Here is a tiny trained network, its code and every weight. The questions are about switching its units off for an input and a target symbol, where a switched-off unit gives its printed mean instead of its output.

import numpy as np


def w(rows, s, z=0):
    codes = np.array(rows[::2]) - 128.0
    scale = np.full(codes.shape[1], s)
    scale[-1] = z or s
    return codes * scale


def norm(h):
    return h / np.sqrt((h * h).mean(-1, keepdims=True) + 1e-5)


def f(y):
    return y / 2 * (1 + np.tanh(0.7978845608 * (y + 0.044715 * y**3)))


def softmax(a):
    e = np.exp(a - a.max(-1, keepdims=True))
    return e / e.sum(-1, keepdims=True)


def log_softmax(a):
    a = a - a.max(-1, keepdims=True)
    return a - np.log(np.exp(a).sum(-1, keepdims=True))


def net(x, mask):
    ids = ['βζηστω'.index(c) for c in x.split()]
    T = len(ids)
    res = E[ids] + P[:T]
    u = 0
    for l in range(2):
        q, k, v = (norm(res) @ M[l].T for M in (Q, K, V))
        z = softmax(np.where(np.tri(T) > 0, q @ k.T / 4**0.5, -1e9)) @ v
        res = res + np.where(mask[u], z, O[l][:, -1]) @ O[l][:, :-1]
        u += 1
        y = f(norm(res) @ A[l][:, :-1].T + A[l][:, -1])
        res = res + np.where(mask[u : u + 4], y, B[l][:, -1]) @ B[l][:, :-1]
        u += 4
    return log_softmax(norm(res)[-1] @ U[:, :-1].T + U[:, -1])


Q, K, V, O, A, B = {}, {}, {}, {}, {}, {}
E = w([
[161,153,102,147,58,112],'β',
[177,136,44,97,177,83],'ζ',
[102,88,112,117,211,202],'η',
[198,182,103,212,122,252],'σ',
[88,172,109,126,145,134],'τ',
[211,102,145,70,171,159],'ω',
],0.021)
P = w([
[117,39,78,178,51,150],'0',
[192,159,96,34,110,157],'1',
[169,170,81,56,131,164],'2',
[174,191,86,86,126,187],'3',
[158,209,84,93,133,192],'4',
[145,217,89,113,139,199],'5',
[155,231,99,113,156,213],'6',
[152,254,88,113,152,219],'7',
],0.0089)
Q[0] = w([
[176,161,90,205,151,76],'L0H1',
[200,135,189,212,119,254],'L0H1',
[104,2,85,229,187,89],'L0H1',
[84,57,164,147,31,125],'L0H1',
],0.009)
K[0] = w([
[92,34,220,151,136,104],'L0H1',
[133,69,2,173,158,61],'L0H1',
[186,82,190,116,68,104],'L0H1',
[202,143,92,50,165,103],'L0H1',
],0.0093)
V[0] = w([
[102,156,171,98,28,178],'L0H1',
[112,59,219,97,166,201],'L0H1',
[254,78,177,177,162,49],'L0H1',
[109,129,201,212,161,55],'L0H1',
],0.0089)
O[0] = w([
[149,155,212,222,107,142,118],'L0H1',
[73,91,166,101,124,185,82],'L0H1',
[177,117,59,56,2,153,74],'L0H1',
[119,42,30,152,96,150,2],'L0H1',
],0.0093,0.009)
A[0] = w([
[109,60,1,134,154,12,3],'L0N1',
[158,150,70,117,226,157,177],'L0N2',
[121,194,184,112,35,27,117],'L0N3',
[198,70,117,155,91,89,38],'L0N4',
],0.012,0.0065)
B[0] = w([
[103,39,15,141,168,2,131],'L0N1',
[36,194,122,64,61,152,249],'L0N2',
[86,186,206,106,110,109,150],'L0N3',
[110,24,219,109,37,70,125],'L0N4',
],0.012,0.014)
Q[1] = w([
[40,172,128,202,86,102],'L1H1',
[70,94,165,251,10,165],'L1H1',
[206,134,203,105,80,52],'L1H1',
[194,34,198,116,196,134],'L1H1',
],0.011)
K[1] = w([
[248,11,121,167,217,112],'L1H1',
[164,66,44,48,254,57],'L1H1',
[87,174,76,124,240,200],'L1H1',
[106,251,147,153,250,66],'L1H1',
],0.009)
V[1] = w([
[192,93,228,96,170,217],'L1H1',
[219,128,254,48,141,21],'L1H1',
[237,154,79,157,140,186],'L1H1',
[158,89,71,66,249,112],'L1H1',
],0.0072)
O[1] = w([
[197,66,192,116,169,251,219],'L1H1',
[160,128,242,60,144,17,189],'L1H1',
[254,126,77,145,150,165,177],'L1H1',
[108,119,86,15,194,118,1],'L1H1',
],0.0092,0.0034)
A[1] = w([
[178,63,58,188,111,138,9],'L1N1',
[143,137,210,148,140,189,126],'L1N2',
[84,114,144,135,154,3,38],'L1N3',
[192,113,65,176,79,74,110],'L1N4',
],0.013,0.011)
B[1] = w([
[95,43,22,247,36,223,126],'L1N1',
[142,91,126,178,88,137,254],'L1N2',
[177,109,53,137,117,51,136],'L1N3',
[71,68,102,136,47,57,130],'L1N4',
],0.015,0.0067)
U = w([
[123,162,183,137,18,89,2],'β',
[125,161,59,66,131,81,196],'ζ',
[6,75,151,92,60,195,32],'η',
[155,143,71,176,91,179,134],'σ',
[105,145,132,182,237,109,157],'τ',
[197,122,174,73,187,154,247],'ω',
],0.013,0.0042)

Each question gives the input, a string of symbols that net reads in full, and the target symbol t.
The units are the heads (4 rows each of Q, K, V and O) and the neurons (one row each of A and B). Each row of codes is followed by its name. A weight is (code - 128) times the scale printed after its matrix; where a second scale follows, it is the last column's (O, A, B and U).
mask holds one flag per unit, layer by layer, with each layer's heads first. A switched-off unit (its flag False) gives its mean, the last column of its rows in O or B, instead of its output. The means were averaged over made-up inputs and are rounded, as every weight is.
A unit's drop is (log p(t) with every unit on - log p(t) with that unit switched off) / (log p(t) with every unit on - log p(t) with every unit switched off).
The circuit of an input: a set's keep is (log p(t) with only the set's units on - log p(t) with every unit switched off) / (log p(t) with every unit on - log p(t) with every unit switched off). Starting from all 10 units, units are removed one at a time, each time the one whose removal leaves the highest keep (on an exact tie, the one counted first), for as long as the keep stays at least 0.8.
circuit, biggest first: the units of the circuit, biggest drop first
k most important neurons: the k neurons with the biggest drops, biggest first
k most important neurons of layer l: the k neurons of layer l with the biggest drops, biggest first
drop of u: that unit's drop, to one decimal
input η σ ζ β, target η: circuit, biggest first	L0H1, L1H1
input σ β β ω η, target σ: circuit, biggest first	L1H1, L0H1
input ω ζ ω, target ζ: circuit, biggest first	L0H1
input η ζ η τ ω ω σ ζ, target η: circuit, biggest first	L0H1, L0N2
input β σ η, target β: circuit, biggest first	L1H1, L0H1
input β σ η ω ζ ω ζ σ, target β: 3 most important neurons	L0N4, L0N2, L0N3
input ω β σ τ ζ η ζ ζ, target ω: circuit, biggest first	L0H1, L1H1, L0N2
input σ η β, target σ: 2 most important neurons	L0N2, L1N2
input ζ ω σ β ω, target ζ: circuit, biggest first	L0H1, L1H1
input ω τ ω ζ ω ω ζ, target ω: circuit, biggest first	L1H1, L0H1, L0N2
input ζ τ ω σ β, target ζ: 2 most important neurons	L1N2, L0N1
input ω β ω β ω, target β: 2 most important neurons	L0N3, L1N2
input σ β σ τ, target σ: 3 most important neurons	L0N3, L0N2, L1N2
input β τ τ ω ω β τ ζ, target β: circuit, biggest first	L1H1
input η τ σ ω, target η: 2 most important neurons	L0N2, L1N2
input η ω ζ σ ω σ, target η: drop of L0N3	-0.1
input τ η ζ τ, target τ: drop of L0H1	1.0
input σ ω ω ω ζ, target σ: drop of L1H1	0.9
input β β τ β ω ω σ, target β: 3 most important neurons of layer 0	L0N4, L0N2, L0N3
input τ ω β σ β, target τ: circuit, biggest first	L0H1
